How the nodes are linked:
x150: z>x768, t>x795, r>x597, a>x79, p>x177, l>.
x61: z>x353, t>x572, r>x50, a>x810, p>x344, l>x245
x229: z>x597, t>., r>x650, a>x880, p>x161, l>x795
x244: z>., t>x79, r>x668, a>x737, p>x768, l>.
x778: z>x556, t>x838, r>x949, a>x759, p>x31, l>x851
x245: z>x668, t>x880, r>x61, a>x774, p>x597, l>x79
x199: z>., t>x50, r>x321, a>x739, p>x470, l>x353
x749: z>x759, t>., r>x942, a>x931, p>x838, l>x650
x880: z>x245, t>., r>x572, a>x506, p>x229, l>x130
x91: z>x371, t>., r>., a>x632, p>x116, l>x330
x389: z>., t>x290, r>x174, a>x548, p>x219, l>x111
x572: z>x61, t>., r>x931, a>x447, p>x650, l>x880
x177: z>x111, t>x775, r>x290, a>x150, p>x103, l>.
x737: z>., t>x103, r>x219, a>x111, p>x244, l>.
x407: z>., t>x949, r>., a>x443, p>x677, l>x556
x174: z>., t>x851, r>x556, a>x761, p>x738, l>x389
x31: z>x739, t>x330, r>x371, a>x778, p>x50, l>x810
x393: z>x103, t>., r>x506, a>x775, p>x130, l>.
x851: z>x174, t>x507, r>x778, a>x344, p>x810, l>x290
x447: z>x810, t>., r>x330, a>x507, p>x572, l>x506
x344: z>x761, t>x650, r>x759, a>x61, p>x851, l>x597
x111: z>., t>x177, r>x389, a>x768, p>x737, l>.
x103: z>x737, t>x393, r>x774, a>x177, p>x79, l>.
x650: z>x344, t>., r>x749, a>x572, p>x507, l>x229
x810: z>x738, t>x447, r>x31, a>x851, p>x61, l>x774
x597: z>x548, t>x229, r>x344, a>x245, p>x290, l>x150
x738: z>., t>x810, r>x739, a>x174, p>x353, l>x219
x507: z>x851, t>., r>x838, a>x650, p>x447, l>x161
x161: z>x290, t>., r>x507, a>x229, p>x506, l>x775
x775: z>x177, t>., r>x161, a>x795, p>x393, l>.
x668: z>., t>x245, r>x353, a>x219, p>x548, l>x244
x290: z>x389, t>x161, r>x851, a>x597, p>x774, l>x177
x353: z>., t>x61, r>x199, a>x738, p>x761, l>x668
x942: z>x608, t>., r>., a>x116, p>x632, l>x749
x795: z>x150, t>., r>x229, a>x130, p>x775, l>.
x761: z>., t>x344, r>x470, a>x353, p>x174, l>x548
x506: z>x774, t>., r>x447, a>x161, p>x880, l>x393
x330: z>x31, t>., r>x91, a>x838, p>x931, l>x447
x677: z>., t>x371, r>., a>x407, p>x321, l>x739
x443: z>., t>x608, r>., a>x321, p>x407, l>x470
x664: z>x321, t>x116, r>., a>x371, p>x608, l>x50
x470: z>., t>x759, r>x443, a>x199, p>x556, l>x761
x632: z>x949, t>., r>., a>x942, p>x91, l>x838
x371: z>x677, t>x91, r>., a>x949, p>x664, l>x31
x838: z>x778, t>., r>x632, a>x749, p>x330, l>x507
x768: z>., t>x150, r>x548, a>x244, p>x111, l>.
x321: z>., t>x664, r>., a>x677, p>x443, l>x199
x50: z>x199, t>x931, r>x664, a>x31, p>x759, l>x61
x548: z>., t>x597, r>x761, a>x668, p>x389, l>x768
x130: z>x79, t>., r>x880, a>x393, p>x795, l>.
x759: z>x470, t>x749, r>x608, a>x50, p>x778, l>x344
x116: z>x664, t>., r>., a>x91, p>x942, l>x931
x931: z>x50, t>., r>x116, a>x330, p>x749, l>x572
x739: z>., t>x31, r>x677, a>x556, p>x199, l>x738
x608: z>x443, t>x942, r>., a>x664, p>x949, l>x759
x774: z>x219, t>x506, r>x810, a>x290, p>x245, l>x103
x949: z>x407, t>x632, r>., a>x608, p>x371, l>x778
x556: z>., t>x778, r>x407, a>x470, p>x739, l>x174
x219: z>., t>x774, r>x738, a>x389, p>x668, l>x737
x79: z>x244, t>x130, r>x245, a>x103, p>x150, l>.

The rows follow the links: the fewer symbols apart two nodes are, the more alike their rows tend to be.

Each row is also shifted at random along 5 hidden directions that mean nothing.

Some nodes, each with a row of numbers:
x31	-116,319,44,-180,82,-215,681,379,-632,397,-285,-8,301,-248,-83,415,-7,151,192,-195,-264,925,-377,892,518,-760,114,-341,250,-372,414,479,219,-200,-202,385,-187,-441,130,478,224
x443	588,75,-51,372,-117,74,653,226,-652,488,-110,414,-571,225,-151,448,281,-111,-753,173,-374,1,-401,832,135,-563,-318,-511,-417,490,388,54,-210,-237,251,-491,417,-246,172,502,113
x931	-362,22,124,216,-42,-98,158,160,-322,-249,-102,-303,490,17,83,346,199,-13,254,110,-101,428,-137,-28,-23,22,112,-203,360,120,-49,-422,-90,134,-664,39,-110,-425,13,-307,222
x739	-243,12,115,-416,403,-44,108,107,-380,327,292,447,101,-420,-178,-21,198,-201,25,-432,-407,290,-436,241,-154,-239,83,-226,81,-304,504,550,248,-201,152,42,50,18,-4,402,-86
x229	934,-305,-33,615,-176,-228,-297,-199,163,-417,-4,268,282,108,331,73,-265,-282,-216,390,319,-869,9,-395,-101,174,-387,36,-32,-1,195,-591,-799,451,-144,72,309,-123,-101,-310,23
x393	550,260,44,134,-331,-241,-174,127,213,-58,-577,-975,53,532,110,67,100,441,419,253,429,31,338,1,177,89,828,32,328,5,-801,-234,221,119,-51,452,-506,-268,18,-210,-188
x371	-237,300,-309,-641,527,373,881,-132,-43,-99,393,311,79,-421,-499,-324,150,-214,-99,196,10,606,98,331,252,-212,-680,440,262,-359,528,188,-82,125,-195,11,-515,-12,71,51,291
x795	289,-120,-28,166,-239,-80,-338,-103,236,-323,-99,148,94,-47,188,129,-344,36,360,-65,316,-198,514,-261,57,215,-184,465,-77,177,-330,-437,-173,203,-364,78,75,64,-39,-625,-5
x506	131,136,53,-3,-97,-361,-303,126,167,-217,-299,-324,560,-56,350,4,-222,23,473,-114,314,0,109,-272,167,-183,418,24,335,-249,-53,-142,-145,285,-112,508,-386,-145,-157,-193,-102
x650	-9,32,47,619,-402,-307,162,141,-25,-218,-330,-231,39,502,512,527,-222,1,-136,533,300,-244,-141,105,153,-118,-146,-362,-59,315,-123,-401,-597,219,-236,-221,284,-356,-120,-219,277
x353	-390,-321,37,261,-118,174,-314,-25,-101,-20,-67,-430,-305,271,-142,-314,796,-115,-564,66,-4,-425,-210,-198,-798,406,702,-729,-269,149,-88,58,-16,-240,594,-66,145,256,107,394,-234
x79	486,-147,125,351,-345,176,-164,94,-341,-69,-138,298,287,-500,-59,63,274,-108,270,-635,22,-130,423,104,-45,62,204,151,-117,235,2,-206,244,-77,-154,599,275,143,-29,-375,-449
x321	404,-120,131,34,505,55,-262,11,-435,253,574,259,88,-126,-283,-213,722,-404,-134,-82,-815,65,-433,-482,-416,281,280,-303,14,273,153,18,62,-348,9,-282,13,-71,269,353,-27
x116	-217,110,40,21,370,118,38,108,-162,-308,246,-164,363,150,-10,-113,465,-223,17,208,-42,36,-226,-550,-160,109,-76,-166,313,168,155,-506,-189,268,-400,-114,-388,-374,25,-144,207
x91	-322,482,123,-315,310,-189,-94,208,20,-143,2,-913,95,700,16,-141,403,210,330,426,-31,400,-184,-444,90,-27,607,-226,526,146,-446,-221,48,179,-202,-204,-807,-531,101,33,270
x880	24,-96,-97,398,-272,68,296,28,-31,-449,-217,127,653,-250,119,76,-42,-186,119,-18,377,47,260,297,111,62,-385,173,184,-62,128,-417,-326,265,-561,649,75,-28,13,-563,10
x738	-403,-141,-147,-308,175,154,122,-122,24,261,7,170,-88,-411,-251,-381,189,25,-242,-315,-74,115,-101,393,-161,-60,177,-194,-212,-379,321,676,213,-237,403,238,116,315,-100,385,-259
x778	-173,221,-208,-156,-70,-97,792,99,43,266,-184,-108,-569,460,87,312,-500,245,-500,404,211,151,-187,815,610,-676,-510,-46,-16,-197,90,451,-406,75,186,-439,-45,-249,-13,601,384
x407	26,183,-158,-631,389,289,400,-331,274,458,452,-272,-460,-15,-252,-271,-184,273,165,444,-714,787,160,251,93,332,-191,644,83,-36,-711,474,294,-391,-33,-628,-223,52,302,488,261
x344	-9,-260,203,331,-105,-140,-616,30,63,56,94,-6,110,315,426,492,-354,-83,70,77,-521,-23,-129,-293,-445,435,117,-112,-78,517,-435,-192,-109,-147,-192,-488,501,-55,-94,-2,113
x130	259,-122,-95,441,-427,71,95,21,120,-465,-295,-221,90,54,-19,-178,194,71,197,139,595,-201,483,10,50,124,92,205,46,101,-149,-478,-140,339,-81,534,-82,-31,-13,-504,-69
x199	-520,-134,-101,-113,80,390,150,-111,-104,49,186,-333,-112,107,-359,-264,501,-145,-270,126,-482,416,-160,168,-482,600,351,-274,-81,150,-307,204,177,-408,187,-50,158,143,195,396,-4
x290	-64,66,-65,-99,-240,-278,-112,-22,400,159,-240,4,-249,111,244,120,-703,277,-38,-108,421,-363,131,246,326,-273,-229,247,-166,-299,-42,245,81,-7,329,-41,29,272,-257,42,-67
x632	-562,358,-136,-214,304,-105,267,37,342,-227,44,-281,-160,665,32,-47,-68,107,-43,588,363,54,-104,-352,297,-93,-223,37,152,77,-50,-229,-59,310,-17,-454,-642,-341,-65,-97,309
x556	-440,123,-133,-227,148,11,229,-4,34,388,107,38,-536,136,-79,2,-171,57,-434,-106,-82,-74,-212,245,-6,-207,-147,-109,-319,-68,153,555,161,-107,507,-614,-8,152,-116,536,32
x244	-207,-79,-140,261,-739,305,485,117,-379,145,-455,69,-445,-198,-140,-91,291,236,-280,-420,342,-130,436,808,-115,-200,124,-159,-479,323,-68,32,283,-191,457,417,393,351,-87,79,-348

Complete each set of four: the symbols that take the first to the second take the third to the fourth, perhaps in another order.
Answer with the node's name.
A 841,210,0,-325,534,-131,41,3,62,-97,327,-363,392,54,-103,-212,129,-69,442,592,-436,496,-186,-369,-31,158,120,189,590,-188,-241,-226,-152,164,-446,20,-619,-450,175,-77,378
B -464,255,55,-433,292,-205,-3,-23,350,170,283,-99,-89,232,133,139,-586,197,73,211,-185,367,-193,-22,294,-98,-262,315,148,-227,-32,313,146,-6,-53,-631,-159,-186,-11,163,396
C 219,141,-102,57,261,-313,196,131,-62,-363,-98,-237,394,173,-23,-63,94,-143,-275,365,536,-224,-382,-162,281,-497,-14,-502,355,-260,493,-239,-426,401,-19,299,-424,-363,-209,7,241
D x851

A -139,145,346,331,-38,-352,-496,264,-156,-100,-51,-580,317,639,453,707,40,131,306,271,-391,148,-289,-485,-11,68,323,-312,343,617,-616,-596,-106,92,-477,-418,7,-585,0,3,315
B -499,-4,-70,45,258,86,52,-159,174,-669,200,-13,589,-149,2,-211,215,-329,144,89,103,105,-72,-519,-165,364,-334,116,372,-153,196,-476,-233,259,-529,225,-264,-69,-20,-402,292
C 852,-368,22,104,312,41,-448,-152,-67,315,456,64,-253,106,-196,-94,333,-394,-433,310,-836,-319,-309,-395,-526,475,139,-345,-176,227,-67,206,-256,-379,215,-550,477,96,141,457,-62
D x199

A 956,244,219,311,128,-653,-430,282,-92,216,-154,-574,126,722,529,470,-268,98,187,446,-292,-115,-559,-563,288,-320,434,-511,435,96,-280,-162,-309,89,-117,-313,-155,-663,7,238,210
B -430,-308,-71,-20,356,-58,-607,-360,692,-785,469,224,528,-93,214,-236,-158,-339,203,311,333,-484,62,-950,-363,659,-482,499,183,-198,91,-472,-497,405,-313,-248,-8,38,-79,-656,224
C 193,21,43,-165,-51,-433,-299,123,407,363,-157,-343,-259,478,373,289,-561,323,-156,252,4,-96,-227,14,198,-199,269,-339,-14,-215,-262,422,-41,3,201,-392,10,-38,-111,404,120
D x597

A -355,352,-27,-196,-653,46,619,127,33,111,-625,-488,-337,-22,-122,-69,-149,668,346,-376,516,571,648,931,478,-165,251,379,92,-62,-599,163,489,-129,82,732,-199,199,-8,-104,-201
B 26,178,-112,85,-287,-98,405,65,198,-139,-272,256,111,-161,288,239,-860,262,272,29,494,192,314,583,739,-342,-649,534,104,-269,130,25,-143,328,-332,205,-79,-157,35,-349,270
C 220,-397,-25,311,-331,108,-254,-250,254,-169,4,325,62,-220,200,170,-472,17,-60,77,15,-311,340,81,-177,448,-389,469,-241,152,-126,-177,-269,-63,-82,-118,540,269,-47,-341,-64
D x572

A -815,35,34,153,-576,229,115,209,-292,66,-308,-167,-325,53,-30,-16,303,328,-37,-699,253,-23,339,416,-217,-61,529,-190,-514,360,-308,170,580,-192,480,219,211,372,-45,17,-492
B 769,49,-179,72,-391,7,144,41,-136,447,-382,-197,-488,15,-297,-217,107,131,-302,-151,207,-269,271,449,-72,-237,510,-148,-262,-57,-158,293,68,-244,619,445,105,332,48,323,-341
C -489,-24,127,85,274,-86,-513,-15,64,-517,80,-189,784,-207,211,63,68,-122,649,-95,-94,312,43,-589,-266,564,193,45,410,-109,-353,-450,-70,30,-738,307,-279,-177,68,-544,101
D x447

A 416,-196,77,-73,-242,288,-230,-204,-65,163,132,-62,-118,-358,-122,-239,274,32,225,-309,-292,4,284,80,-319,533,418,247,-158,65,-301,125,315,-314,74,302,293,330,149,-106,-422
B -507,79,96,-114,-231,-234,-150,301,-12,-6,-490,-326,116,-5,29,-28,113,206,119,-473,594,32,-20,200,77,-412,701,-414,37,-366,-30,237,213,86,346,629,-232,159,-281,35,-306
C -700,163,14,-539,-89,77,-235,-73,218,182,140,250,-393,-407,61,-131,-433,333,369,-633,44,75,487,51,111,-112,21,514,-344,3,-170,450,842,-113,233,9,-42,407,-144,-134,-336
D x597

A -76,-112,-36,-553,155,221,51,-278,191,216,82,-253,-125,-281,-297,-504,73,110,43,-25,-345,540,45,340,-153,396,302,166,92,-573,-312,724,220,-337,213,174,-35,352,177,407,-103
B 96,-286,99,115,-140,265,-90,-61,-343,374,-101,-241,-199,111,-188,78,471,13,-116,18,-649,179,-190,360,-434,408,722,-375,-159,114,-488,265,212,-409,105,107,335,88,181,481,-210
C 91,-306,-96,-34,-320,459,403,-182,-158,188,-75,99,-89,-543,-231,-176,-23,22,31,-178,-407,445,330,685,-162,527,8,285,-198,-19,-261,290,211,-502,-11,359,273,416,188,13,-170
D x548

A 419,210,109,-256,780,-57,25,-63,-87,-154,496,235,648,-376,12,-155,108,-384,446,168,-239,374,-302,-481,317,-29,-208,307,525,-204,385,-233,-74,173,-620,186,-574,-362,128,-204,288
B 32,49,-81,235,-89,-13,654,5,-33,-207,-146,2,-106,493,95,236,92,-38,-256,580,243,22,-77,118,250,-273,-550,-215,39,395,153,-553,-419,265,-289,-409,-103,-333,146,-131,344
C 516,-183,-102,-378,29,42,-219,-215,313,313,171,281,-327,-285,-90,-109,-372,81,-160,-13,-226,-78,157,221,49,207,-58,411,-223,-320,-127,604,156,-215,407,-37,298,423,29,276,-138
D x668

A -131,143,51,-296,-244,-230,-339,-30,613,138,-245,-365,-342,190,326,192,-748,395,188,-24,360,-28,278,206,178,-109,73,303,-106,-162,-373,336,278,20,304,-95,105,178,-174,-115,-35
B 227,207,-103,17,-271,-171,-228,92,205,-210,-379,-402,186,63,12,-68,2,272,381,-33,649,-225,259,-190,199,-126,312,33,232,-194,-212,-199,112,316,4,535,-401,-37,-144,-352,-197
C -291,200,-86,3,303,294,594,105,-464,-141,155,77,128,-97,-319,81,464,-250,-61,187,-270,461,-140,151,-56,10,-184,-148,149,334,127,-316,43,-96,-350,-108,-138,-261,233,136,162
D x749

A -847,-194,28,127,74,111,70,-142,302,-258,68,-171,-293,619,105,-116,43,-3,-492,429,28,-245,-135,-296,-358,406,-346,-95,-195,342,-174,-283,-254,80,103,-778,-5,59,35,22,274
B -261,252,-70,-464,202,-163,246,22,393,216,83,-125,-276,408,183,149,-455,198,-73,386,-98,260,-206,139,306,-144,-283,115,160,-160,-137,475,17,-19,39,-526,-199,-13,-60,361,356
C -474,-163,85,-29,-77,153,-249,-3,-134,302,161,573,-56,-518,90,204,-216,-63,122,-584,-446,118,139,239,-61,176,-142,260,-468,259,39,310,358,-374,20,-113,659,344,-55,57,-231
D x389

A -994,-214,-100,254,-239,76,-216,-139,327,-359,-16,29,-100,360,319,102,-245,38,-265,147,278,-498,-77,-153,-319,399,-338,-30,-501,194,-156,-126,-291,21,172,-434,382,184,-155,-95,86
B 149,-11,45,-36,170,-305,-157,247,-144,198,-289,-207,505,-182,-65,-69,52,-105,48,-86,57,47,-419,24,136,-372,616,-578,229,-571,298,379,-64,57,109,620,-224,-101,-112,277,-147
C 770,-500,-167,105,-189,514,340,-473,164,-315,-12,261,507,-820,-348,-454,-58,-271,123,199,-111,274,571,578,-187,867,-573,744,138,-418,-149,-115,-454,-201,-529,851,435,391,224,-339,-29
D x290

A 342,161,11,-104,-287,-294,-134,63,187,-91,-203,-78,279,-87,325,305,-822,385,552,-8,40,377,199,233,520,-152,-205,636,301,-277,-327,40,53,55,-384,101,-143,-164,-40,-321,162
B 30,305,398,258,-303,-611,-903,401,66,128,-466,-756,94,675,585,398,-244,463,434,-243,231,-208,26,-613,94,-377,1052,-307,-53,325,-676,-255,391,215,112,32,-315,-264,-232,-77,-232
C -445,-285,3,367,-142,263,84,-95,-307,-207,-80,-161,538,-256,-84,88,336,-94,283,-55,-354,561,-39,240,-240,603,119,-130,184,-43,-231,-111,-89,-171,-321,431,280,47,171,-113,15
D x245

A 495,-225,-139,-25,-38,-85,-128,-98,254,434,124,188,-481,46,-115,-208,-207,-55,-555,129,-11,-440,-204,198,-64,-185,-73,-117,-331,-277,243,547,-150,-167,663,-249,282,256,-66,457,-84
B 55,-200,-166,-228,183,54,37,14,-121,243,115,522,50,-559,-268,-331,152,-270,-367,-358,28,-151,-259,227,-47,-272,36,-192,-116,-543,718,532,67,-132,398,374,157,338,-129,398,-214
C 1001,-56,194,27,122,-134,-533,58,-365,642,-7,5,267,-471,-83,100,86,-12,193,-475,-772,159,-301,147,-138,-149,769,-345,72,-273,55,495,315,-458,220,440,256,66,85,426,-306
D x668

A -226,246,97,-140,450,-348,-350,144,192,235,207,-55,-218,473,278,191,-340,102,-43,80,-196,-7,-463,-281,295,-338,97,-298,119,37,97,277,10,86,178,-640,-206,-290,-147,336,218
B -31,211,-73,-472,485,151,-4,-112,-59,239,325,-469,-407,364,-420,-416,559,55,-41,254,-462,356,-280,-365,-333,364,664,-190,112,34,-406,254,287,-243,236,-251,-491,-128,218,605,-57
C -1078,8,-105,-167,179,446,623,-84,-118,-331,165,113,329,-330,-137,-42,223,-205,142,8,-246,969,75,358,-161,452,-359,209,221,-119,-56,-90,150,-221,-561,112,-90,90,263,-124,194
D x443

A 922,11,-133,-13,188,-82,129,11,-128,460,73,-47,-698,553,-233,-26,320,-47,-692,574,-329,-175,-340,157,-74,-253,135,-497,-212,26,50,213,-224,-261,570,-774,19,-139,198,689,87
B 267,-139,-44,-291,171,-184,-478,-104,260,378,277,167,-360,-83,-30,-246,-211,-17,-185,-46,-310,-210,-232,-93,-182,3,28,26,-173,-434,78,567,139,-204,526,-254,261,244,14,439,-114
C -58,69,-8,-122,586,121,-54,-279,208,-250,727,253,-101,34,-77,-129,207,-287,38,375,-453,71,-80,-744,-338,485,-430,300,12,191,101,-236,-87,-2,-182,-815,-189,-86,274,-107,316
D x344

A -72,-100,131,473,-294,-286,-568,55,155,-315,-129,-222,233,321,455,372,-146,30,112,-23,412,-422,-3,-520,41,151,66,-136,37,310,-328,-476,-200,317,-151,-46,157,-137,-197,-405,-35
B 304,-101,62,202,-552,77,-146,-90,17,39,-137,201,-172,-2,205,275,-213,200,197,-261,203,-237,468,234,16,27,-148,292,-373,370,-288,-175,109,53,44,67,393,237,-47,-409,-205
C -588,382,-66,-167,139,-146,244,120,238,-89,13,-504,-642,871,38,-66,234,89,-516,499,333,-191,-233,-459,-8,-381,63,-350,-128,358,21,19,-26,161,492,-773,-696,-149,-190,357,166
D x556

